Below is a small trained network, with its code and all its weights. Each question gives an input and a class and asks what happens when units are switched off, that is, made to give their printed mean instead of their output.

import numpy as np


def w(rows, s, z=0):
    codes = np.array(rows[::2]) - 128.0
    scale = np.full(codes.shape[1], s)
    scale[-1] = z or s
    return codes * scale


def norm(h):
    return h / np.sqrt((h * h).mean(-1, keepdims=True) + 1e-5)


def f(y):
    return y / 2 * (1 + np.tanh(0.7978845608 * (y + 0.044715 * y**3)))


def log_softmax(a):
    a = a - a.max(-1, keepdims=True)
    return a - np.log(np.exp(a).sum(-1, keepdims=True))


def net(x, mask):
    res = np.array(x, float).reshape(1, 8) / 4 @ E
    u = 0
    for l in range(4):
        y = f(norm(res) @ A[l][:, :-1].T + A[l][:, -1])
        res = res + np.where(mask[u : u + 10], y, B[l][:, -1]) @ B[l][:, :-1]
        u += 10
    return log_softmax(norm(res)[-1] @ U[:, :-1].T + U[:, -1])


A, B = {}, {}
E = w([
[136,68,100],'x0',
[195,39,221],'x1',
[139,178,32],'x2',
[59,136,168],'x3',
[17,138,104],'x4',
[81,42,253],'x5',
[102,44,95],'x6',
[211,193,120],'x7',
],0.0049)
A[0] = w([
[174,64,110,83],'0.n0',
[174,145,73,72],'0.n1',
[103,194,127,76],'0.n2',
[19,112,177,160],'0.n3',
[128,155,127,129],'0.n4',
[238,174,255,2],'0.n5',
[201,102,152,108],'0.n6',
[35,19,106,191],'0.n7',
[47,21,132,199],'0.n8',
[43,216,175,53],'0.n9',
],0.01,0.0023)
B[0] = w([
[57,143,197,148],'0.n0',
[122,185,143,154],'0.n1',
[50,159,129,142],'0.n2',
[175,254,122,224],'0.n3',
[134,118,50,132],'0.n4',
[155,66,122,213],'0.n5',
[126,105,145,160],'0.n6',
[174,146,182,253],'0.n7',
[131,195,122,252],'0.n8',
[56,177,196,176],'0.n9',
],0.0086,0.0056)
A[1] = w([
[186,130,98,170],'1.n0',
[138,252,48,135],'1.n1',
[201,170,72,250],'1.n2',
[122,72,128,163],'1.n3',
[60,158,151,165],'1.n4',
[136,138,99,76],'1.n5',
[54,157,177,199],'1.n6',
[92,25,146,88],'1.n7',
[149,111,140,168],'1.n8',
[220,96,87,104],'1.n9',
],0.012,0.0025)
B[1] = w([
[104,63,207,155],'1.n0',
[88,30,118,255],'1.n1',
[40,60,148,201],'1.n2',
[200,233,131,130],'1.n3',
[139,205,124,164],'1.n4',
[112,95,139,127],'1.n5',
[240,242,68,181],'1.n6',
[118,196,114,141],'1.n7',
[123,123,239,140],'1.n8',
[178,253,161,163],'1.n9',
],0.006,0.009)
A[2] = w([
[91,218,199,166],'2.n0',
[147,2,72,213],'2.n1',
[33,20,15,169],'2.n2',
[150,186,183,120],'2.n3',
[146,15,99,62],'2.n4',
[51,103,136,130],'2.n5',
[235,186,105,220],'2.n6',
[67,174,201,145],'2.n7',
[54,158,95,84],'2.n8',
[134,5,47,2],'2.n9',
],0.0073,0.0018)
B[2] = w([
[49,193,144,254],'2.n0',
[131,95,143,168],'2.n1',
[2,155,72,225],'2.n2',
[111,96,141,217],'2.n3',
[183,117,152,141],'2.n4',
[165,182,119,141],'2.n5',
[36,84,120,216],'2.n6',
[154,127,209,199],'2.n7',
[193,203,105,148],'2.n8',
[51,185,152,152],'2.n9',
],0.0057,0.0043)
A[3] = w([
[102,146,121,134],'3.n0',
[221,7,143,157],'3.n1',
[120,181,228,171],'3.n2',
[162,134,128,80],'3.n3',
[145,100,116,253],'3.n4',
[192,75,168,110],'3.n5',
[148,122,80,61],'3.n6',
[64,170,107,170],'3.n7',
[78,123,191,64],'3.n8',
[138,68,106,39],'3.n9',
],0.013,0.0035)
B[3] = w([
[233,149,110,143],'3.n0',
[165,62,20,173],'3.n1',
[124,62,112,249],'3.n2',
[32,136,46,122],'3.n3',
[124,78,171,139],'3.n4',
[194,137,154,161],'3.n5',
[54,136,88,117],'3.n6',
[167,73,116,187],'3.n7',
[50,114,209,161],'3.n8',
[129,253,107,122],'3.n9',
],0.007,0.011)
U = w([
[169,84,153,141],'0',
[94,255,93,60],'1',
[130,223,184,117],'2',
[52,101,18,144],'3',
[125,77,119,255],'4',
[226,42,129,23],'5',
],0.016,0.0029)

Each question gives the input, the list of numbers given to net, and the class t.
The units are the neurons (one row each of A and B). Each row of codes is followed by its name. A weight is (code - 128) times the scale printed after its matrix; where a second scale follows, it is the last column's (A, B and U).
mask holds one flag per neuron, layer by layer. A switched-off neuron (its flag False) gives its mean, the last column of its row in B, instead of its output. The means were averaged over made-up inputs and are rounded, as every weight is.
A unit's drop is (log p(t) with every unit on - log p(t) with that unit switched off) / (log p(t) with every unit on - log p(t) with every unit switched off).
The circuit of an input: a set's keep is (log p(t) with only the set's units on - log p(t) with every unit switched off) / (log p(t) with every unit on - log p(t) with every unit switched off). Starting from the 12 units with the biggest drops (on a tie, the unit counted first), units are removed one at a time, each time the one whose removal leaves the highest keep (on an exact tie, the one counted first), for as long as the keep stays at least 0.8.
units of the circuit, in order: the units of the circuit, biggest drop first
top k neurons: the k neurons with the biggest drops, biggest first
top k neurons in layer l: the k neurons of layer l with the biggest drops, biggest first
drop of u: that unit's drop, to one decimal
input [5,3,-4,8,-1,8,-1,2], class 2: units of the circuit, in order : [1.n1 0.n3]
input [0,-6,3,0,-6,7,-5,6], class 5: units of the circuit, in order : [0.n5]
input [1,6,0,8,-1,7,3,0], class 2: units of the circuit, in order : [1.n1 0.n3]
input [-1,6,1,-2,0,4,-8,-3], class 5: units of the circuit, in order : [0.n5 3.n1 0.n9]
input [0,0,2,-1,-1,-1,-8,-7], class 1: units of the circuit, in order : [1.n6 0.n7]
input [-5,8,6,-3,8,1,-2,8], class 5: top 2 neurons in layer 2 : [2.n2 2.n9]
input [-4,-2,-8,-8,3,-6,-5,5], class 3: top 2 neurons : [0.n7 2.n2]
input [3,2,0,-1,8,3,8,-1], class 2: units of the circuit, in order : [0.n7 0.n8]
input [-5,-2,-6,1,-7,1,-5,8], class 5: top 2 neurons : [0.n5 3.n1]
input [2,4,-1,7,2,1,-3,5], class 5: top 4 neurons : [0.n5 2.n2 0.n8 0.n0]
input [5,-6,-3,0,3,4,5,-6], class 2: top 2 neurons : [0.n7 0.n3]
input [2,1,-3,6,-4,3,-8,0], class 5: top 2 neurons : [0.n5 2.n2]
input [-5,-7,-5,0,-5,2,-2,2], class 1: top 2 neurons in layer 0 : [0.n9 0.n7]
input [-3,-2,-6,1,-3,7,0,-1], class 2: top 3 neurons : [1.n1 0.n3 3.n1]
input [5,6,4,-6,0,-4,-6,-5], class 4: top 2 neurons : [3.n2 1.n9]
input [3,-4,-6,-4,-1,6,-8,7], class 5: top 2 neurons : [0.n5 3.n1]
input [-5,3,6,-6,6,2,-2,0], class 3: top 2 neurons : [0.n7 0.n0]
input [6,-5,-8,0,7,-1,3,2], class 2: top neuron : [0.n7]
input [4,8,3,7,8,-6,8,-5], class 0: top 2 neurons in layer 0 : [0.n7 0.n4]
input [-1,-5,-8,8,0,-2,4,0], class 1: top neuron : [1.n6]
input [-7,6,-6,5,6,-3,-1,-4], class 1: top 2 neurons : [1.n6 0.n9]
input [-1,6,8,-5,2,-8,-3,5], class 3: drop of 0.n7 : 0.1
input [3,4,5,7,-2,-1,-7,3], class 5: drop of 2.n2 : 0.4
input [-4,-2,-2,2,3,-2,4,0], class 1: drop of 1.n6 : 0.2
